Here is a tiny trained network, its code and every weight. The questions are about switching its units off for an input and a target symbol, where a switched-off unit gives its printed mean instead of its output.

import numpy as np


def w(rows, s, z=0):
    codes = np.array(rows[::2]) - 128.0
    scale = np.full(codes.shape[1], s)
    scale[-1] = z or s
    return codes * scale


def f(y):
    return y / 2 * (1 + np.tanh(0.7978845608 * (y + 0.044715 * y**3)))


def softmax(a):
    e = np.exp(a - a.max(-1, keepdims=True))
    return e / e.sum(-1, keepdims=True)


def log_softmax(a):
    a = a - a.max(-1, keepdims=True)
    return a - np.log(np.exp(a).sum(-1, keepdims=True))


def net(x, mask):
    ids = ['βγδζθξσω'.index(c) for c in x.split()]
    T = len(ids)
    res = E[ids] + P[:T]
    r = res
    for j in range(3):
        rows = slice(3 * j, 3 * j + 3)
        q, k, v = (r @ M[0][rows].T for M in (Q, K, V))
        z = softmax(np.where(np.tri(T) > 0, q @ k.T / 3**0.5, -1e9)) @ v
        o = O[0][rows]
        res = res + np.where(mask[j], z, o[:, -1]) @ o[:, :-1]
    y = f(res @ A[0][:, :-1].T + A[0][:, -1])
    res = res + np.where(mask[3:7], y, B[0][:, -1]) @ B[0][:, :-1]
    return log_softmax(res[-1] @ U[:, :-1].T + U[:, -1])


Q, K, V, O, A, B = {}, {}, {}, {}, {}, {}
E = w([
[93,169,186,219,19,186,79,100,179],'β',
[154,166,106,103,238,123,105,73,42],'γ',
[118,202,32,62,135,71,120,148,215],'δ',
[13,74,71,77,70,198,64,50,64],'ζ',
[26,140,190,207,168,165,75,216,156],'θ',
[159,223,133,60,122,21,2,126,114],'ξ',
[47,223,66,125,189,17,202,54,112],'σ',
[70,29,207,188,215,88,204,67,210],'ω',
],0.0067)
P = w([
[194,166,78,186,95,74,142,129,26],'0',
[166,186,77,195,170,94,107,67,106],'1',
[117,193,106,164,162,88,88,75,155],'2',
[86,191,139,145,152,65,95,55,187],'3',
[60,185,154,122,157,92,71,67,227],'4',
[22,166,182,103,116,106,55,67,231],'5',
[25,135,190,134,142,44,48,23,253],'6',
],0.0048)
Q[0] = w([
[24,141,122,127,200,20,133,24,207],'head 1',
[3,231,173,107,165,15,4,27,229],'head 1',
[184,29,163,192,108,202,222,66,90],'head 1',
[68,237,74,139,242,12,46,29,235],'head 2',
[206,29,195,112,24,246,223,224,53],'head 2',
[218,17,217,173,34,248,242,198,42],'head 2',
[28,229,79,182,219,17,59,39,232],'head 3',
[6,234,58,191,234,5,76,23,243],'head 3',
[251,22,231,183,111,142,227,236,34],'head 3',
],0.0045)
K[0] = w([
[41,206,205,68,34,123,45,146,237],'head 1',
[17,154,218,150,40,184,96,45,248],'head 1',
[200,190,4,23,159,31,129,212,49],'head 1',
[8,64,214,125,36,228,59,67,168],'head 2',
[214,181,63,139,216,12,189,225,66],'head 2',
[226,195,25,80,193,23,186,236,42],'head 2',
[19,96,144,191,55,237,161,187,223],'head 3',
[2,82,158,193,41,231,188,177,220],'head 3',
[247,231,15,14,122,39,68,111,15],'head 3',
],0.0046)
V[0] = w([
[162,213,171,127,30,117,13,209,17],'head 1',
[148,48,176,242,116,178,233,61,213],'head 1',
[77,92,227,182,200,225,20,185,34],'head 1',
[37,28,22,21,194,207,111,52,31],'head 2',
[32,23,96,88,57,201,200,18,84],'head 2',
[183,172,26,51,173,37,65,202,195],'head 2',
[167,235,14,31,14,220,21,120,37],'head 3',
[203,233,3,26,54,79,98,101,91],'head 3',
[88,19,234,237,19,207,94,63,98],'head 3',
],0.0048)
O[0] = w([
[30,219,149,231,227,208,22,230,95,142],'head 1',
[242,78,129,40,21,186,202,54,36,85],'head 1',
[112,136,200,27,239,99,33,228,20,94],'head 1',
[23,219,126,32,226,161,147,62,230,93],'head 2',
[111,240,110,11,131,209,186,48,178,101],'head 2',
[53,36,88,231,105,28,92,166,237,133],'head 2',
[100,138,241,149,44,253,21,40,122,4],'head 3',
[59,48,226,191,38,216,76,15,181,70],'head 3',
[187,235,42,45,105,229,208,236,44,151],'head 3',
],0.0049,0.0041)
A[0] = w([
[60,5,27,198,13,212,249,90,237,173],'neuron 1',
[174,176,216,194,7,201,7,110,230,250],'neuron 2',
[241,175,72,3,161,150,235,133,9,155],'neuron 3',
[46,193,43,139,230,160,246,235,69,213],'neuron 4',
],0.0044,0.0017)
B[0] = w([
[160,127,14,145,66,203,221,123,238,143],'neuron 1',
[205,135,221,23,3,183,78,203,195,229],'neuron 2',
[201,72,240,66,67,231,173,105,72,253],'neuron 3',
[206,163,132,70,178,117,40,228,93,244],'neuron 4',
],0.0049,0.0059)
U = w([
[230,189,115,127,2,236,170,197,35,243],'β',
[92,29,222,201,229,204,111,23,33,212],'γ',
[26,220,205,26,187,245,141,21,191,92],'δ',
[38,163,41,241,83,20,219,19,114,219],'ζ',
[69,223,11,202,231,91,71,236,100,167],'θ',
[141,30,247,122,118,49,29,152,117,1],'ξ',
[176,51,181,40,174,54,193,161,199,27],'σ',
[155,64,15,133,75,131,140,136,247,72],'ω',
],0.0047,0.0035)

Each question gives the input, a string of symbols that net reads in full, and the target symbol t.
The units are the heads (3 rows each of Q, K, V and O) and the neurons (one row each of A and B). Each row of codes is followed by its name. A weight is (code - 128) times the scale printed after its matrix; where a second scale follows, it is the last column's (O, A, B and U).
mask holds one flag per unit, heads first, then neurons. A switched-off unit (its flag False) gives its mean, the last column of its rows in O or B, instead of its output. The means were averaged over made-up inputs and are rounded, as every weight is.
A unit's drop is (log p(t) with every unit on - log p(t) with that unit switched off) / (log p(t) with every unit on - log p(t) with every unit switched off).
most important unit: the unit with the biggest drop
k most important neurons: the k neurons with the biggest drops, biggest first
which heads matter: for each layer, one digit per head in row order, 1 if its drop is at least 0.15 and else 0, layers parted by /
drop when u is switched off: that unit's drop, to one decimal
input ζ ξ ξ σ δ θ, target θ: most important unit -> neuron 3
input ξ σ δ ω, target ζ: which heads matter -> 100
input ζ ξ γ, target δ: which heads matter -> 011
input ξ ξ ξ, target ξ: which heads matter -> 011
input ζ ω ξ ξ γ, target θ: which heads matter -> 100
input ξ δ ξ ξ ω ξ γ, target θ: which heads matter -> 001
input ω ξ δ δ, target ζ: which heads matter -> 100
input ζ ζ ξ ξ ξ ω δ, target β: which heads matter -> 111
input ω ζ σ, target δ: which heads matter -> 010
input ω ξ ξ ξ ξ σ, target θ: 2 most important neurons -> [neuron 4; neuron 3]
input ξ ω ζ ω β ω ζ, target β: 2 most important neurons -> [neuron 3; neuron 4]
input ζ ξ ζ ζ θ ξ ξ, target θ: which heads matter -> 101
input β ω ω β σ σ β, target β: which heads matter -> 111
input ζ ξ ξ, target δ: most important unit -> head 3
input θ σ σ ξ ζ ξ ω, target θ: which heads matter -> 001
input ξ ω ξ θ, target θ: 3 most important neurons -> [neuron 3; neuron 2; neuron 4]
input ζ ω δ ω σ, target σ: drop when head 2 is switched off -> -0.1
input ω δ ω θ δ ω γ, target β: drop when head 2 is switched off -> 0.3
input ξ ξ ζ δ, target δ: drop when head 3 is switched off -> 0.4
input δ ξ ξ δ ξ ω ξ, target β: most important neuron -> [neuron 3]
